Here is a tiny trained network, its code and every weight. The questions are about switching its units off for an input and a class, where a switched-off unit gives its printed mean instead of its output.

import numpy as np


def w(rows, s, z=0):
    codes = np.array(rows[::2]) - 128.0
    scale = np.full(codes.shape[1], s)
    scale[-1] = z or s
    return codes * scale


def f(y):
    return y / 2 * (1 + np.tanh(0.7978845608 * (y + 0.044715 * y**3)))


def log_softmax(a):
    a = a - a.max(-1, keepdims=True)
    return a - np.log(np.exp(a).sum(-1, keepdims=True))


def net(x, mask):
    res = np.array(x, float).reshape(1, 8) / 4 @ E
    y = f(res @ A[0][:, :-1].T + A[0][:, -1])
    res = res + np.where(mask, y, B[0][:, -1]) @ B[0][:, :-1]
    return log_softmax(res[-1] @ U[:, :-1].T + U[:, -1])


A, B = {}, {}
E = w([
[131,125,126,128,125,137,129,131],'x0',
[133,134,129,137,108,139,115,129],'x1',
[208,144,226,75,126,121,102,26],'x2',
[131,129,129,129,126,133,117,132],'x3',
[127,139,130,139,105,132,127,122],'x4',
[248,119,128,224,154,83,196,163],'x5',
[127,128,127,129,128,126,133,126],'x6',
[92,193,157,195,255,237,128,82],'x7',
],0.0089)
A[0] = w([
[92,154,150,212,201,183,108,84,187],'neuron 1',
[134,151,124,155,143,126,115,136,89],'neuron 2',
[115,141,106,192,160,153,166,150,86],'neuron 3',
[127,128,114,179,138,121,137,183,113],'neuron 4',
[228,137,164,132,138,98,136,56,37],'neuron 5',
[101,147,166,40,120,137,105,59,131],'neuron 6',
[2,131,97,97,113,143,112,153,238],'neuron 7',
[110,147,138,114,153,173,110,80,108],'neuron 8',
[131,124,142,71,94,103,87,113,252],'neuron 9',
[81,128,99,122,115,138,132,143,175],'neuron 10',
[139,126,111,164,110,80,127,191,232],'neuron 11',
[109,131,142,113,137,150,124,93,111],'neuron 12',
],0.018,0.0044)
B[0] = w([
[114,162,177,201,248,187,114,80,253],'neuron 1',
[107,143,127,161,156,119,155,115,139],'neuron 2',
[112,157,104,219,192,53,94,106,181],'neuron 3',
[134,114,74,209,150,102,128,109,167],'neuron 4',
[116,157,243,93,106,128,120,226,204],'neuron 5',
[110,113,62,86,118,160,122,11,205],'neuron 6',
[143,175,252,108,112,96,126,230,240],'neuron 7',
[137,144,122,114,118,247,170,99,187],'neuron 8',
[117,134,134,57,100,20,110,62,188],'neuron 9',
[148,138,160,110,131,139,136,181,173],'neuron 10',
[146,27,58,141,100,135,150,191,189],'neuron 11',
[140,146,128,125,104,203,112,99,160],'neuron 12',
],0.02,0.021)
U = w([
[153,119,196,69,75,80,123,189,251],'0',
[125,212,221,139,172,184,113,157,158],'1',
[103,127,95,59,96,88,91,23,138],'2',
[111,146,119,105,148,222,129,22,63],'3',
[165,61,3,148,112,120,160,158,68],'4',
[108,139,66,198,201,103,101,75,54],'5',
],0.0074,0.0027)

Each question gives the input, the list of numbers given to net, and the class t.
The units are the neurons (one row each of A and B). Each row of codes is followed by its name. A weight is (code - 128) times the scale printed after its matrix; where a second scale follows, it is the last column's (A, B and U).
mask holds one flag per neuron, in row order. A switched-off neuron (its flag False) gives its mean, the last column of its row in B, instead of its output. The means were averaged over made-up inputs and are rounded, as every weight is.
A unit's drop is (log p(t) with every unit on - log p(t) with that unit switched off) / (log p(t) with every unit on - log p(t) with every unit switched off).
The circuit of an input: a set's keep is (log p(t) with only the set's units on - log p(t) with every unit switched off) / (log p(t) with every unit on - log p(t) with every unit switched off). Starting from all 12 units, units are removed one at a time, each time the one whose removal leaves the highest keep (on an exact tie, the one counted first), for as long as the keep stays at least 0.8.
circuit, biggest first: the units of the circuit, biggest drop first
unit that matters most: the unit with the biggest drop
k most important neurons: the k neurons with the biggest drops, biggest first
drop when u is switched off: that unit's drop, to one decimal
input [7,-3,7,8,-4,-4,1,-1], class 2: circuit, biggest first : neuron 9
input [-7,2,7,-3,-3,-2,6,0], class 2: 2 most important neurons : neuron 1; neuron 9
input [-7,-4,3,-3,-5,-1,-2,0], class 2: circuit, biggest first : neuron 1; neuron 7
input [2,-1,0,-4,1,1,-1,6], class 5: 2 most important neurons : neuron 7; neuron 5
input [7,-5,-1,6,6,1,-1,8], class 5: 3 most important neurons : neuron 7; neuron 5; neuron 3
input [0,2,-4,8,5,-1,0,0], class 0: 2 most important neurons : neuron 1; neuron 8
input [-5,-6,-1,-8,-3,2,-1,8], class 5: 2 most important neurons : neuron 7; neuron 3
input [0,7,5,2,-6,0,5,-7], class 2: 3 most important neurons : neuron 7; neuron 9; neuron 6
input [-7,0,0,2,4,8,-1,8], class 5: 2 most important neurons : neuron 3; neuron 7
input [-7,-5,-7,-2,-3,1,-2,7], class 5: 2 most important neurons : neuron 3; neuron 5
input [7,0,-1,2,-2,7,0,-7], class 4: 2 most important neurons : neuron 11; neuron 7
input [3,-4,1,8,6,-6,0,6], class 3: 4 most important neurons : neuron 6; neuron 5; neuron 8; neuron 12
input [5,6,1,1,-3,-5,-1,-6], class 2: 2 most important neurons : neuron 6; neuron 5
input [-1,5,8,5,-4,5,-6,-5], class 0: unit that matters most : neuron 5
input [-6,8,4,-3,0,2,-5,-8], class 0: drop when neuron 5 is switched off : 0.1
input [3,7,-2,-8,-1,5,-2,-1], class 4: drop when neuron 1 is switched off : 0.2
input [2,-8,-6,0,-1,-4,-3,0], class 0: drop when neuron 1 is switched off : 0.8
